How the points are linked:
Z967 ζ Z207
Z967 π Z276
Z967 β Z775
Z967 ψ Z296
Z775 ζ Z435
Z775 π Z723
Z775 β Z81
Z775 ψ Z336
Z787 ζ Z58
Z787 π Z18
Z787 β Z348
Z787 ψ Z892
Z477 ζ Z838
Z477 π Z139
Z477 β Z879
Z477 ψ Z326
Z144 ζ Z551
Z144 π Z331
Z144 β Z936
Z144 ψ Z302
Z296 ζ Z67
Z296 π Z81
Z296 β Z336
Z296 ψ Z379
Z750 ζ Z693
Z750 π Z879
Z750 β Z326
Z750 ψ Z853
Z852 ζ Z359
Z852 π Z281
Z852 β Z991
Z852 ψ Z400
Z400 ζ Z73
Z400 π Z987
Z400 β Z968
Z400 ψ Z710
Z65 ζ Z966
Z65 π Z917
Z65 β Z173
Z65 ψ Z76
Z972 ζ Z139
Z972 π Z924
Z972 β Z838
Z972 ψ Z693
Z230 ζ Z991
Z230 π Z359
Z230 β Z809
Z230 ψ Z447
Z736 ζ Z146
Z736 π Z171
Z736 β Z894
Z736 ψ Z880
Z639 ζ Z156
Z639 π Z192
Z639 β Z963
Z639 ψ Z972
Z70 ζ Z924
Z70 π Z653
Z70 β Z139
Z70 ψ Z879
Z653 ζ Z70
Z653 π Z963
Z653 β Z972
Z653 ψ Z912
Z879 ζ Z750
Z879 π Z912
Z879 β Z364
Z879 ψ Z569
Z791 ζ Z396
Z791 π Z457
Z791 β Z461
Z791 ψ Z918
Z838 ζ Z912
Z838 π Z477
Z838 β Z750
Z838 ψ Z157
Z173 ζ Z331
Z173 π Z748
Z173 β Z551
Z173 ψ Z143
Z192 ζ Z639
Z192 π Z218
Z192 β Z21
Z192 ψ Z924
Z721 ζ Z733
Z721 π Z816
Z721 β Z787
Z721 ψ Z821
Z380 ζ Z493
Z380 π Z819
Z380 β Z679
Z380 ψ Z489
Z156 ζ Z21
Z156 π Z639
Z156 β Z653
Z156 ψ Z139
Z10 ζ Z276
Z10 π Z702
Z10 β Z207
Z10 ψ Z610
Z853 ζ Z340
Z853 π Z569
Z853 β Z915
Z853 ψ Z54
Z968 ζ Z951
Z968 π Z447
Z968 β Z135
Z968 ψ Z396
Z730 ζ Z348
Z730 π Z58
Z730 β Z392
Z730 ψ Z65
Z364 ζ Z326
Z364 π Z693
Z364 β Z495
Z364 ψ Z212
Z157 ζ Z495
Z157 π Z326
Z157 β Z853
Z157 ψ Z504
Z963 ζ Z653
Z963 π Z21
Z963 β Z924
Z963 ψ Z838
Z663 ζ Z336
Z663 π Z67
Z663 β Z380
Z663 ψ Z885
Z331 ζ Z144
Z331 π Z173
Z331 β Z76
Z331 ψ Z112
Z379 ζ Z679
Z379 π Z493
Z379 β Z252
Z379 ψ Z192
Z165 ζ Z162
Z165 π Z461
Z165 β Z918
Z165 ψ Z18
Z189 ζ Z489
Z189 π Z252
Z189 β Z192
Z189 ψ Z963
Z258 ζ Z809
Z258 π Z991
Z258 β Z400
Z258 ψ Z951
Z894 ζ Z89
Z894 π Z745
Z894 β Z480
Z894 ψ Z702
Z326 ζ Z157
Z326 π Z364
Z326 β Z569
Z326 ψ Z915
Z323 ζ Z884
Z323 π Z504
Z323 β Z79
Z323 ψ Z230
Z218 ζ Z192
Z218 π Z489
Z218 β Z156
Z218 ψ Z70
Z143 ζ Z112
Z143 π Z183
Z143 β Z171
Z143 ψ Z894
Z392 ζ Z356
Z392 π Z821
Z392 β Z917
Z392 ψ Z173
Z76 ζ Z936
Z76 π Z551
Z76 β Z143
Z76 ψ Z736
Z566 ζ Z38
Z566 π Z880
Z566 β Z10
Z566 ψ Z723
Z207 ζ Z723
Z207 π Z967
Z207 β Z435
Z207 ψ Z67
Z183 ζ Z143
Z183 π Z936
Z183 β Z302
Z183 ψ Z745
Z892 ζ Z917
Z892 π Z356
Z892 β Z966
Z892 ψ Z144
Z745 ζ Z894
Z745 π Z146
Z745 β Z355
Z745 ψ Z38
Z821 ζ Z392
Z821 π Z348
Z821 β Z892
Z821 ψ Z748
Z302 ζ Z171
Z302 π Z112
Z302 β Z146
Z302 ψ Z355
Z435 ζ Z610
Z435 π Z775
Z435 β Z296
Z435 ψ Z819
Z723 ζ Z775
Z723 π Z207
Z723 β Z610
Z723 ψ Z663
Z551 ζ Z76
Z551 π Z144
Z551 β Z183
Z551 ψ Z171
Z21 ζ Z963
Z21 π Z156
Z21 β Z70
Z21 ψ Z477
Z710 ζ Z457
Z710 π Z135
Z710 β Z396
Z710 ψ Z162
Z991 ζ Z258
Z991 π Z230
Z991 β Z987
Z991 ψ Z968
Z447 ζ Z968
Z447 π Z73
Z447 β Z35
Z447 ψ Z791
Z493 ζ Z379
Z493 π Z380
Z493 β Z885
Z493 ψ Z218
Z252 ζ Z189
Z252 π Z885
Z252 β Z218
Z252 ψ Z21
Z495 ζ Z569
Z495 π Z157
Z495 β Z340
Z495 ψ Z323
Z18 ζ Z787
Z18 π Z733
Z18 β Z730
Z18 ψ Z356
Z504 ζ Z323
Z504 π Z915
Z504 β Z54
Z504 ψ Z359
Z336 ζ Z819
Z336 π Z663
Z336 β Z493
Z336 ψ Z252
Z748 ζ Z173
Z748 π Z966
Z748 β Z144
Z748 ψ Z183
Z885 ζ Z252
Z885 π Z679
Z885 β Z489
Z885 ψ Z156
Z340 ζ Z212
Z340 π Z853
Z340 β Z504
Z340 ψ Z79
Z809 ζ Z987
Z809 π Z258
Z809 β Z73
Z809 ψ Z35
Z817 ζ Z918
Z817 π Z162
Z817 β Z721
Z817 ψ Z58
Z693 ζ Z364
Z693 π Z750
Z693 β Z157
Z693 ψ Z340
Z139 ζ Z477
Z139 π Z972
Z139 β Z912
Z139 ψ Z364
Z880 ζ Z566
Z880 π Z480
Z880 β Z702
Z880 ψ Z207
Z915 ζ Z504
Z915 π Z212
Z915 β Z884
Z915 ψ Z852
Z81 ζ Z296
Z81 π Z610
Z81 β Z663
Z81 ψ Z493
Z987 ζ Z400
Z987 π Z809
Z987 β Z447
Z987 ψ Z135
Z610 ζ Z81
Z610 π Z435
Z610 β Z67
Z610 ψ Z380
Z67 ζ Z663
Z67 π Z296
Z67 β Z819
Z67 ψ Z679
Z89 ζ Z355
Z89 π Z894
Z89 β Z880
Z89 ψ Z10
Z457 ζ Z791
Z457 π Z710
Z457 β Z117
Z457 ψ Z817
Z918 ζ Z816
Z918 π Z817
Z918 β Z733
Z918 ψ Z730
Z38 ζ Z702
Z38 π Z566
Z38 β Z276
Z38 ψ Z775
Z819 ζ Z380
Z819 π Z336
Z819 β Z379
Z819 ψ Z189
Z816 ζ Z721
Z816 π Z918
Z816 β Z18
Z816 ψ Z348
Z359 ζ Z230
Z359 π Z852
Z359 β Z258
Z359 ψ Z73
Z702 ζ Z10
Z702 π Z38
Z702 β Z967
Z702 ψ Z435
Z936 ζ Z183
Z936 π Z76
Z936 β Z112
Z936 ψ Z146
Z396 ζ Z117
Z396 π Z791
Z396 β Z165
Z396 ψ Z816
Z171 ζ Z736
Z171 π Z302
Z171 β Z745
Z171 ψ Z480
Z54 ζ Z79
Z54 π Z884
Z54 β Z852
Z54 ψ Z258
Z461 ζ Z165
Z461 π Z117
Z461 β Z817
Z461 ψ Z733
Z733 ζ Z18
Z733 π Z721
Z733 β Z58
Z733 ψ Z392
Z924 ζ Z972
Z924 π Z70
Z924 β Z477
Z924 ψ Z750
Z146 ζ Z745
Z146 π Z736
Z146 β Z89
Z146 ψ Z566
Z679 ζ Z885
Z679 π Z379
Z679 β Z189
Z679 ψ Z639
Z884 ζ Z54
Z884 π Z323
Z884 β Z281
Z884 ψ Z991
Z917 ζ Z65
Z917 π Z892
Z917 β Z748
Z917 ψ Z551
Z348 ζ Z821
Z348 π Z730
Z348 β Z356
Z348 ψ Z966
Z112 ζ Z302
Z112 π Z143
Z112 β Z736
Z112 ψ Z89
Z212 ζ Z915
Z212 π Z340
Z212 β Z323
Z212 ψ Z281
Z355 ζ Z480
Z355 π Z89
Z355 β Z566
Z355 ψ Z276
Z117 ζ Z461
Z117 π Z396
Z117 β Z162
Z117 ψ Z721
Z356 ζ Z892
Z356 π Z392
Z356 β Z65
Z356 ψ Z331
Z135 ζ Z710
Z135 π Z35
Z135 β Z791
Z135 ψ Z165
Z73 ζ Z447
Z73 π Z400
Z73 β Z951
Z73 ψ Z457
Z281 ζ Z852
Z281 π Z79
Z281 β Z230
Z281 ψ Z987
Z569 ζ Z853
Z569 π Z495
Z569 β Z212
Z569 ψ Z884
Z162 ζ Z817
Z162 π Z165
Z162 β Z816
Z162 ψ Z787
Z966 ζ Z748
Z966 π Z65
Z966 β Z331
Z966 ψ Z936
Z35 ζ Z135
Z35 π Z951
Z35 β Z457
Z35 ψ Z461
Z489 ζ Z218
Z489 π Z189
Z489 β Z639
Z489 ψ Z653
Z276 ζ Z967
Z276 π Z10
Z276 β Z723
Z276 ψ Z81
Z79 ζ Z281
Z79 π Z54
Z79 β Z359
Z79 ψ Z809
Z58 ζ Z730
Z58 π Z787
Z58 β Z821
Z58 ψ Z917
Z912 ζ Z879
Z912 π Z838
Z912 β Z693
Z912 ψ Z495
Z480 ζ Z880
Z480 π Z355
Z480 β Z38
Z480 ψ Z967
Z951 ζ Z35
Z951 π Z968
Z951 β Z710
Z951 ψ Z117

The rows follow the links: the fewer symbols apart two points are, the more alike their rows tend to be.

Each row is also shifted at random along 5 hidden directions that mean nothing.

Name the point of each row.
-49 -35 24 -16 -15 -14 -5 15 -28 -9 21 -1 -37 14 -9 -8 -12 -24 12 -25 12 16 44 39 -3 5 -16 -21 6 11 41 14 -52 -21 -2 39 7 -27; point Z991
78 -15 -42 -7 17 -15 -28 -11 33 -17 47 -47 1 11 -15 2 24 -1 -33 26 -38 -68 -4 53 -33 -35 -28 5 19 -10 -20 52 -24 27 27 62 -24 8; point Z81
91 2 6 -13 15 19 4 -23 22 17 -9 12 -1 -41 -15 -32 43 -7 4 -7 -23 -9 74 5 33 62 -73 -2 -5 -27 -12 0 -32 -20 10 33 -4 -3; point Z917
48 -18 9 -34 -26 -14 -24 25 -7 22 10 34 21 -13 27 23 20 -5 -24 20 -27 30 -32 -5 33 -10 10 -28 -14 17 -4 -53 9 -24 -36 -44 2 29; point Z323
78 -45 22 -34 -3 -14 -66 -12 0 -10 48 -9 -25 -23 -20 6 63 3 -25 31 -63 -11 13 41 -36 -9 -50 -15 46 23 30 -7 -54 -15 12 27 -29 15; point Z400
-83 17 -13 17 11 25 21 -22 23 -8 -27 -4 15 6 3 -2 18 12 9 8 11 -9 -17 -43 10 10 7 26 -29 -27 -13 -3 26 22 22 -15 0 27; point Z566
-64 -18 -8 -21 -20 -21 -30 -23 25 -35 60 -27 -19 15 -7 30 29 11 -15 10 -25 -44 6 28 -53 -10 -37 -17 18 6 -2 58 -47 -4 16 44 -5 15; point Z912
-61 50 16 25 -6 25 -14 -21 -2 18 -3 -16 18 -4 -11 2 -15 19 42 10 24 2 -12 -22 -30 -14 16 -16 41 20 -10 25 15 -38 5 -10 43 -11; point Z791
24 -24 -19 6 16 17 17 8 -38 -12 -39 34 -20 0 11 -24 -7 -34 11 -9 29 18 32 -9 27 17 15 30 -33 -19 6 -36 3 22 -1 -5 -31 20; point Z736
-50 19 29 19 1 -6 -4 19 -30 16 -1 -5 5 18 -2 5 -41 7 21 -5 17 30 -43 -6 -26 -42 46 -11 38 37 30 -6 35 -22 -6 -24 28 -25; point Z987
-140 27 -5 0 1 -11 -41 -12 40 1 44 -36 19 -16 -9 25 28 31 -16 29 -43 -40 -29 8 -39 -19 -12 -17 43 14 -33 35 0 -11 7 7 7 4; point Z853
39 14 -11 18 43 13 -34 -23 22 -4 38 -55 -8 -10 -31 -29 20 -3 18 6 -28 -53 44 42 -33 -10 -43 -1 54 -10 -12 65 -38 -22 40 85 1 -23; point Z821
2 -20 29 -41 -32 -13 5 15 -13 13 3 44 -14 -22 2 1 25 -18 -4 -16 -7 31 45 6 35 50 -38 -26 -24 6 21 -32 -31 -26 -24 -9 5 11; point Z359
-41 17 23 3 -5 12 -14 1 6 -1 14 -18 -22 -17 -29 -10 31 -11 34 -9 6 -11 54 5 -5 42 -26 -13 4 -7 7 24 -48 -23 19 37 21 1; point Z817
-49 -29 -31 -25 5 8 -36 4 31 -8 4 -2 15 -20 -2 12 97 -9 -43 61 -58 -26 -40 -11 27 -1 -6 26 -42 -27 -12 -54 -2 48 20 -17 -49 91; point Z723
-26 23 -19 -20 1 -4 17 -23 43 17 2 16 41 -4 8 13 37 16 -32 21 -33 -21 -37 -21 11 2 -30 10 -19 -11 -24 -3 49 15 7 -21 -1 46; point Z380
-67 31 9 -4 -18 -25 5 -11 27 -12 31 -7 1 -1 0 30 -3 30 -5 -15 -8 -21 -2 -8 -34 16 -16 -17 17 13 -21 45 3 -12 -6 -2 18 -9; point Z750
-1 38 8 13 -6 -23 0 14 11 16 13 -3 27 -8 12 23 -40 29 -8 -8 -7 4 -34 -8 -14 -15 25 -23 32 25 -32 14 33 -20 -31 -31 25 -37; point Z340
-46 -36 -31 4 10 2 -9 5 14 -28 7 -34 -15 14 -6 -3 21 -11 -16 13 -9 -31 0 20 5 -12 5 21 -28 -30 0 8 -33 45 23 34 -33 13; point Z207
13 53 18 25 15 10 -45 -9 31 11 47 -73 13 4 -42 6 28 21 30 31 -21 -42 -36 9 -62 -37 3 -14 64 21 6 58 0 -23 45 34 40 1; point Z918
-33 41 -10 59 21 20 75 1 -24 -5 -59 5 5 42 22 -18 -106 -1 50 -55 91 25 -5 -44 7 -10 65 25 -20 -12 -10 24 60 6 -3 -17 32 -49; point Z355
-16 24 -4 -12 -10 -20 21 -55 61 -2 17 -17 2 -30 -29 1 11 50 -37 -7 -31 -51 44 22 -34 51 -91 -5 30 -6 -30 63 -23 21 4 27 -4 -42; point Z189
49 -13 1 7 15 20 -16 1 -5 12 -10 -28 4 12 -23 -17 24 -7 2 35 -8 -2 -36 10 -2 -39 13 19 6 -2 38 -22 7 26 32 6 -9 19; point Z76
-33 -33 -43 8 16 -8 0 13 -1 -29 18 -35 -20 28 -2 -11 -18 -27 -10 -4 10 -39 18 47 -4 -25 8 13 -17 -24 -5 37 -34 34 15 60 -25 -10; point Z610
-96 68 3 47 39 23 32 18 -11 29 -37 8 19 -15 1 -29 -41 -12 51 -32 39 15 19 -31 25 21 34 11 4 -8 -27 2 50 -23 -1 -11 34 -22; point Z348
68 34 -14 31 25 9 27 -15 -11 0 -21 -6 -8 -4 -17 -25 -40 -1 18 -18 33 -19 34 8 -19 11 -2 19 23 -1 -15 34 14 15 9 21 3 -33; point Z171
-92 49 25 26 -5 24 -5 11 -4 19 -9 -16 13 5 -13 2 2 0 47 8 27 14 -27 -35 -7 -8 37 -6 6 9 9 1 23 -26 15 -20 47 13; point Z162
-109 -101 9 -19 -5 19 -45 38 -83 -24 -25 47 -36 14 36 -5 18 -57 9 16 12 73 -11 -9 40 -32 60 12 -38 2 55 -108 -31 -8 -16 -30 -47 52; point Z951
-158 -18 10 21 5 7 -4 -1 -42 -24 1 -10 -47 5 -10 -23 -47 -18 37 -36 41 7 72 31 -24 8 0 -6 29 7 16 33 -55 -23 -1 48 0 -55; point Z968
20 -20 -1 4 -4 -16 28 -2 -1 -6 -11 -7 10 40 16 12 -47 20 -24 -7 9 15 -59 -2 -5 -47 28 9 -5 7 21 -5 35 28 -7 -22 -5 -28; point Z252
86 -52 13 -38 -18 -33 -26 24 -1 -18 22 33 -17 -21 26 27 31 2 -41 -5 -47 24 3 4 20 21 -11 -16 -18 6 1 -48 -30 -4 -35 -25 -37 12; point Z495

Start here and follow the symbols in turn, left to right. Where do you end up?
Answer with the point's name.
-35 64 2 12 28 33 -2 -13 29 46 -22 13 48 -41 -7 -18 47 7 16 26 -25 -1 -15 -47 28 21 -13 12 7 -9 -31 -28 57 -21 14 -31 21 39
ζ ψ π π π: Z748
39 -27 -10 20 24 18 -21 9 -26 -1 -7 -37 -4 33 -18 -17 0 -20 6 35 7 -4 -51 19 -17 -71 44 26 11 3 44 -17 11 34 35 15 -16 16
ζ ζ ζ ψ ψ: Z276
17 8 -7 -20 -3 14 5 -29 53 0 -15 17 14 -42 -5 6 83 21 -29 25 -42 -19 7 -39 29 62 -50 20 -38 -34 -27 -31 1 30 13 -27 -26 53
π π β π π π β: Z10
58 -22 -17 13 26 17 -35 -5 -11 -4 8 -43 -2 21 -25 -14 21 -10 -2 45 -12 -25 -42 26 -33 -65 20 25 26 5 30 0 3 33 43 28 -22 23
π ζ ψ β ψ: Z967
-57 -2 -27 9 23 29 -16 -32 15 -18 -2 -15 7 11 -3 -5 39 -1 5 32 -8 -30 -20 -18 -18 -22 -2 30 -4 -19 -7 7 12 17 38 15 -16 50
π π ψ π ψ: Z723
64 -13 12 -24 -27 -29 0 11 2 -15 18 27 -3 7 25 37 3 12 -20 -10 -13 17 -27 -16 -3 3 7 -16 -15 15 2 -15 9 -8 -26 -36 -3 18
ψ ζ ψ π β ψ π: Z809
34 60 16 42 34 4 -1 25 -2 21 2 -28 12 -3 -15 -10 -25 1 38 -11 10 -2 -18 -12 -17 -15 40 0 39 14 -6 18 37 -20 14 0 32 -22
ψ ζ ζ ψ: Z551
-52 -10 15 -9 5 10 -32 10 2 -12 20 -12 -35 -27 -27 -15 65 -26 23 1 -16 -15 64 15 6 48 -36 -3 -7 -17 15 2 -66 -14 27 45 -7 25
π π π β: Z816
-57 11 -10 4 4 24 35 -20 17 -11 -39 25 0 -14 6 -10 20 1 8 -13 15 2 32 -44 32 55 -17 25 -47 -38 -20 -13 8 16 7 -15 -10 22
β π β ψ β ψ: Z885
67 -50 -40 -12 14 -14 -12 10 -3 -25 27 -18 -10 36 12 0 -4 -27 -26 8 -11 -28 -9 44 -1 -45 5 10 -18 -15 5 16 -19 25 12 48 -31 12
ζ π ζ β: Z380
85 -53 5 -26 5 24 -37 -2 1 9 -5 -7 3 -3 -15 -14 81 -18 -19 53 -42 8 -28 7 27 -22 -16 17 -21 -13 46 -61 -18 22 32 2 -31 59
ψ ζ ζ ζ β π: Z894
-135 7 -38 -28 4 6 1 -16 35 4 5 21 20 -23 1 0 68 -13 -26 28 -33 -37 12 -7 26 31 -45 15 -39 -30 -35 -6 9 21 13 6 -21 72
π π ψ ζ ψ ζ β: Z653
42 -62 -21 19 11 -8 22 31 -24 -41 -13 -26 -35 49 14 -9 -49 -25 -2 -28 36 5 4 26 18 -28 47 20 -43 -27 26 1 -35 43 5 34 -30 -36
π π π π ψ: Z775
71 -21 6 -21 -8 -32 -41 4 23 -13 47 -11 -2 -14 6 28 23 21 -37 11 -54 -14 -17 20 -21 -12 -15 -20 28 16 -11 5 -23 -10 -14 1 -18 -7
β ψ π β π β: Z991
-71 -13 -14 4 7 -9 20 -22 20 -12 12 -32 6 44 2 4 -26 16 -17 -1 1 -23 -35 14 -24 -44 -5 9 5 -5 13 41 12 22 19 27 0 -19
ζ ζ ζ ψ ψ: Z838
-65 75 0 51 44 16 17 5 3 20 -10 -25 11 -12 -17 -29 -40 -1 48 -28 24 -17 26 -6 -12 10 14 3 38 -1 -29 45 30 -25 15 24 37 -42
β π β ψ ψ: Z302
-97 -24 -6 -1 11 32 -15 -10 -1 2 -13 -24 -10 1 -30 -29 50 -22 9 31 -5 -12 11 14 12 -2 -19 21 -14 -22 32 -15 -28 25 40 30 -13 30
β ζ π ψ: Z745
